Below are the code and all the weights of a small trained network. Each question names an input and a target symbol and asks about switching units off, where a switched-off unit gives its printed mean instead of its output.

import numpy as np


def w(rows, s, z=0):
    codes = np.array(rows[::2]) - 128.0
    scale = np.full(codes.shape[1], s)
    scale[-1] = z or s
    return codes * scale


def f(y):
    return np.maximum(y, 0)


def softmax(a):
    e = np.exp(a - a.max(-1, keepdims=True))
    return e / e.sum(-1, keepdims=True)


def log_softmax(a):
    a = a - a.max(-1, keepdims=True)
    return a - np.log(np.exp(a).sum(-1, keepdims=True))


def net(x, mask):
    ids = ['γδεημξψω'.index(c) for c in x.split()]
    T = len(ids)
    res = E[ids] + P[:T]
    u = 0
    for l in range(3):
        r = res
        for j in range(3):
            rows = slice(4 * j, 4 * j + 4)
            q, k, v = (r @ M[l][rows].T for M in (Q, K, V))
            z = softmax(np.where(np.tri(T) > 0, q @ k.T / 4**0.5, -1e9)) @ v
            o = O[l][rows]
            res = res + np.where(mask[u + j], z, o[:, -1]) @ o[:, :-1]
        u += 3
        y = f(res @ A[l][:, :-1].T + A[l][:, -1])
        res = res + np.where(mask[u : u + 8], y, B[l][:, -1]) @ B[l][:, :-1]
        u += 8
    return log_softmax(res[-1] @ U[:, :-1].T + U[:, -1])


Q, K, V, O, A, B = {}, {}, {}, {}, {}, {}
E = w([
[94,54,163,33],'γ',
[163,55,73,113],'δ',
[195,69,147,103],'ε',
[134,86,248,65],'η',
[155,140,48,90],'μ',
[109,94,186,137],'ξ',
[226,150,209,194],'ψ',
[57,230,120,221],'ω',
],0.015)
P = w([
[101,53,83,175],'0',
[115,79,110,165],'1',
[121,107,116,157],'2',
[128,141,112,144],'3',
[137,168,114,131],'4',
[149,202,112,112],'5',
[161,222,112,98],'6',
[177,250,106,80],'7',
],0.011)
Q[0] = w([
[85,74,152,155],'0.h1',
[167,81,179,108],'0.h1',
[71,159,141,115],'0.h1',
[159,107,97,101],'0.h1',
[132,122,6,120],'0.h2',
[80,198,66,156],'0.h2',
[69,164,148,165],'0.h2',
[52,93,155,161],'0.h2',
[83,165,165,134],'0.h3',
[100,154,179,52],'0.h3',
[137,86,168,102],'0.h3',
[161,169,59,123],'0.h3',
],0.016)
K[0] = w([
[167,75,156,160],'0.h1',
[189,120,103,158],'0.h1',
[82,98,151,134],'0.h1',
[152,140,76,103],'0.h1',
[91,249,116,179],'0.h2',
[59,141,174,176],'0.h2',
[111,71,143,166],'0.h2',
[196,45,119,124],'0.h2',
[97,155,141,145],'0.h3',
[93,160,88,158],'0.h3',
[112,106,79,179],'0.h3',
[129,148,160,2],'0.h3',
],0.016)
V[0] = w([
[187,11,172,8],'0.h1',
[153,130,157,235],'0.h1',
[96,121,140,105],'0.h1',
[106,172,76,95],'0.h1',
[57,110,152,253],'0.h2',
[197,122,150,109],'0.h2',
[180,169,86,132],'0.h2',
[162,118,95,129],'0.h2',
[236,120,87,201],'0.h3',
[108,106,140,57],'0.h3',
[148,99,138,128],'0.h3',
[100,51,82,158],'0.h3',
],0.0061)
O[0] = w([
[89,184,194,29,144],'0.h1',
[239,117,68,115,125],'0.h1',
[116,160,124,146,97],'0.h1',
[94,50,121,170,150],'0.h1',
[254,224,103,29,210],'0.h2',
[82,147,135,108,79],'0.h2',
[93,93,161,69,164],'0.h2',
[119,136,142,122,167],'0.h2',
[186,102,73,186,205],'0.h3',
[98,68,157,43,137],'0.h3',
[154,103,100,119,161],'0.h3',
[140,93,79,136,252],'0.h3',
],0.0053,0.0032)
A[0] = w([
[6,167,153,203,2],'0.n1',
[90,78,144,64,91],'0.n2',
[69,153,189,126,56],'0.n3',
[145,79,113,91,120],'0.n4',
[194,191,158,94,178],'0.n5',
[82,89,114,158,58],'0.n6',
[37,195,73,145,118],'0.n7',
[102,93,188,177,177],'0.n8',
],0.011,0.0075)
B[0] = w([
[255,146,142,41,135],'0.n1',
[171,83,85,170,168],'0.n2',
[222,114,84,114,137],'0.n3',
[199,117,135,137,212],'0.n4',
[87,48,197,197,253],'0.n5',
[176,147,189,185,134],'0.n6',
[151,67,135,136,175],'0.n7',
[119,63,161,178,159],'0.n8',
],0.0087,0.0066)
Q[1] = w([
[172,195,116,187],'1.h1',
[115,116,108,186],'1.h1',
[146,172,136,82],'1.h1',
[135,183,128,86],'1.h1',
[126,166,128,159],'1.h2',
[156,234,143,138],'1.h2',
[136,7,134,84],'1.h2',
[148,182,116,110],'1.h2',
[91,206,139,135],'1.h3',
[170,107,152,142],'1.h3',
[104,84,182,135],'1.h3',
[111,219,99,98],'1.h3',
],0.017)
K[1] = w([
[180,139,183,189],'1.h1',
[88,142,149,155],'1.h1',
[210,98,114,96],'1.h1',
[198,57,99,148],'1.h1',
[163,53,149,156],'1.h2',
[156,24,128,84],'1.h2',
[70,205,147,127],'1.h2',
[119,2,123,75],'1.h2',
[163,105,63,84],'1.h3',
[134,150,123,170],'1.h3',
[193,104,171,159],'1.h3',
[157,108,70,79],'1.h3',
],0.016)
V[1] = w([
[104,225,100,143],'1.h1',
[191,230,161,96],'1.h1',
[98,188,37,145],'1.h1',
[238,112,71,80],'1.h1',
[141,112,77,96],'1.h2',
[2,97,101,91],'1.h2',
[127,137,104,118],'1.h2',
[98,54,173,182],'1.h2',
[145,85,58,64],'1.h3',
[192,107,220,150],'1.h3',
[84,69,82,165],'1.h3',
[129,17,88,129],'1.h3',
],0.0078)
O[1] = w([
[68,87,82,225,41],'1.h1',
[169,87,131,172,47],'1.h1',
[24,53,75,131,90],'1.h1',
[114,165,110,58,201],'1.h1',
[89,156,166,113,150],'1.h2',
[76,2,130,112,40],'1.h2',
[128,121,144,110,124],'1.h2',
[130,112,119,189,185],'1.h2',
[144,61,84,108,96],'1.h3',
[18,206,128,134,254],'1.h3',
[129,160,114,114,183],'1.h3',
[56,106,140,119,236],'1.h3',
],0.0063,0.0094)
A[1] = w([
[3,48,66,195,160],'1.n1',
[115,188,50,197,24],'1.n2',
[42,249,2,150,210],'1.n3',
[2,180,47,70,205],'1.n4',
[181,218,75,202,131],'1.n5',
[94,91,101,29,69],'1.n6',
[126,184,130,28,81],'1.n7',
[104,137,127,30,2],'1.n8',
],0.0075,0.0091)
B[1] = w([
[54,118,83,143,176],'1.n1',
[73,90,80,2,147],'1.n2',
[144,58,221,156,244],'1.n3',
[95,235,81,133,234],'1.n4',
[58,111,107,192,215],'1.n5',
[130,131,84,205,165],'1.n6',
[174,188,142,158,176],'1.n7',
[207,24,56,196,136],'1.n8',
],0.0084,0.011)
Q[2] = w([
[58,78,113,69],'2.h1',
[85,204,152,161],'2.h1',
[131,73,143,199],'2.h1',
[99,2,162,97],'2.h1',
[95,134,85,171],'2.h2',
[147,176,24,174],'2.h2',
[63,109,190,116],'2.h2',
[108,167,118,68],'2.h2',
[99,88,57,156],'2.h3',
[121,52,195,6],'2.h3',
[46,15,189,105],'2.h3',
[149,150,61,48],'2.h3',
],0.0098)
K[2] = w([
[154,150,68,121],'2.h1',
[76,187,186,177],'2.h1',
[179,40,104,154],'2.h1',
[191,104,63,148],'2.h1',
[101,172,137,148],'2.h2',
[86,144,183,126],'2.h2',
[156,103,72,158],'2.h2',
[139,89,142,96],'2.h2',
[109,138,19,109],'2.h3',
[248,81,111,36],'2.h3',
[183,56,89,73],'2.h3',
[106,232,112,89],'2.h3',
],0.011)
V[2] = w([
[160,149,39,254],'2.h1',
[164,195,23,151],'2.h1',
[84,62,199,61],'2.h1',
[74,136,28,63],'2.h1',
[124,101,194,144],'2.h2',
[196,149,110,176],'2.h2',
[55,139,158,146],'2.h2',
[129,91,84,149],'2.h2',
[208,170,106,85],'2.h3',
[141,9,185,138],'2.h3',
[156,58,157,153],'2.h3',
[59,116,105,103],'2.h3',
],0.0073)
O[2] = w([
[104,186,2,170,245],'2.h1',
[125,169,62,71,157],'2.h1',
[111,77,230,130,40],'2.h1',
[122,122,96,30,51],'2.h1',
[92,128,142,133,99],'2.h2',
[111,59,142,105,144],'2.h2',
[124,151,179,148,171],'2.h2',
[155,123,96,156,154],'2.h2',
[80,175,133,132,2],'2.h3',
[133,108,38,113,63],'2.h3',
[139,117,85,124,99],'2.h3',
[116,88,181,115,152],'2.h3',
],0.0087)
A[2] = w([
[126,109,199,98,26],'2.n1',
[39,92,101,187,27],'2.n2',
[117,109,80,153,89],'2.n3',
[185,55,123,57,2],'2.n4',
[101,107,65,171,30],'2.n5',
[9,128,81,123,138],'2.n6',
[55,168,181,153,154],'2.n7',
[137,106,77,97,134],'2.n8',
],0.012,0.0094)
B[2] = w([
[69,189,94,186,155],'2.n1',
[162,159,101,86,208],'2.n2',
[145,126,191,124,190],'2.n3',
[203,128,4,129,134],'2.n4',
[127,119,150,109,210],'2.n5',
[93,113,140,182,233],'2.n6',
[131,99,101,94,255],'2.n7',
[69,149,147,115,190],'2.n8',
],0.014,0.018)
U = w([
[170,67,56,108,130],'γ',
[128,208,103,34,95],'δ',
[194,187,227,33,179],'ε',
[112,157,253,160,82],'η',
[54,41,86,185,122],'μ',
[158,44,178,85,254],'ξ',
[150,191,74,218,27],'ψ',
[176,11,144,209,199],'ω',
],0.0049,0.0087)

Each question gives the input, a string of symbols that net reads in full, and the target symbol t.
The units are the heads (4 rows each of Q, K, V and O) and the neurons (one row each of A and B). Each row of codes is followed by its name. A weight is (code - 128) times the scale printed after its matrix; where a second scale follows, it is the last column's (O, A, B and U).
mask holds one flag per unit, layer by layer, with each layer's heads first. A switched-off unit (its flag False) gives its mean, the last column of its rows in O or B, instead of its output. The means were averaged over made-up inputs and are rounded, as every weight is.
A unit's drop is (log p(t) with every unit on - log p(t) with that unit switched off) / (log p(t) with every unit on - log p(t) with every unit switched off).
most important unit: the unit with the biggest drop
top k neurons: the k neurons with the biggest drops, biggest first
top k neurons in layer l: the k neurons of layer l with the biggest drops, biggest first
input ω ψ δ δ, target ψ: most important unit => 1.h3
input μ δ μ ε ω δ δ ψ, target ψ: top 3 neurons in layer 0 => (0.n5, 0.n7, 0.n8)
input δ δ ξ δ δ ω μ, target ω: top 2 neurons => (1.n4, 2.n8)
input μ δ ψ γ ξ ψ μ η, target ψ: top 2 neurons => (0.n5, 1.n5)
input δ ψ δ δ δ, target δ: top 2 neurons => (1.n4, 0.n5)
input ψ γ δ ω δ, target ε: top 2 neurons in layer 2 => (2.n6, 2.n1)
input δ δ γ ω δ ε, target ε: top 4 neurons => (0.n1, 0.n7, 1.n3, 0.n3)
input μ δ η, target μ: top 2 neurons => (0.n8, 0.n2)
input η η ψ μ δ μ ε, target μ: top 3 neurons => (2.n6, 0.n5, 2.n7)
input δ ω δ ε, target δ: top 4 neurons in layer 1 => (1.n3, 1.n5, 1.n6, 1.n1)
input ε η γ ω μ ω ξ δ, target ω: top 2 neurons in layer 0 => (0.n5, 0.n4)
input δ δ μ ω ω ω, target μ: top 3 neurons => (1.n2, 2.n6, 1.n1)
input ψ δ η μ δ, target μ: top 3 neurons => (0.n5, 2.n6, 1.n1)
input ψ ψ ξ, target ψ: most important unit => 1.n5
input ω γ μ, target ε: top 2 neurons in layer 2 => (2.n6, 2.n7)
input μ δ δ δ, target δ: top 3 neurons in layer 0 => (0.n5, 0.n7, 0.n4)
input μ δ γ δ ω δ δ, target ε: top 2 neurons in layer 1 => (1.n3, 1.n7)
input ω γ δ γ ω ε, target ω: top 2 neurons in layer 0 => (0.n5, 0.n4)
input δ ε γ, target ε: top 2 neurons in layer 1 => (1.n3, 1.n5)
input η δ μ μ ω μ δ, target η: top 3 neurons => (0.n5, 0.n1, 2.n1)
input ε δ ξ ω δ μ ε, target ω: top neuron => (1.n4)
input ω μ δ δ, target γ: top 2 neurons in layer 0 => (0.n4, 0.n5)
input ψ δ μ γ δ ψ γ γ, target ψ: top 2 neurons => (1.n5, 0.n4)
input μ η ε ε γ ψ ξ, target ψ: top 2 neurons => (0.n5, 1.n5)
input δ η ω δ δ δ, target η: top 3 neurons => (0.n1, 2.n1, 0.n8)
input ψ μ ω δ ξ η ε, target η: top 3 neurons => (0.n5, 2.n1, 1.n6)
input ω γ γ ε, target ε: top 2 neurons => (1.n3, 2.n6)
input ε δ δ δ μ δ γ ω, target ε: most important unit => 0.n1
input δ μ γ δ δ μ μ ω, target ε: top 2 neurons in layer 2 => (2.n6, 2.n1)
input δ δ δ ξ δ δ ξ, target ω: top 2 neurons in layer 0 => (0.n5, 0.n8)
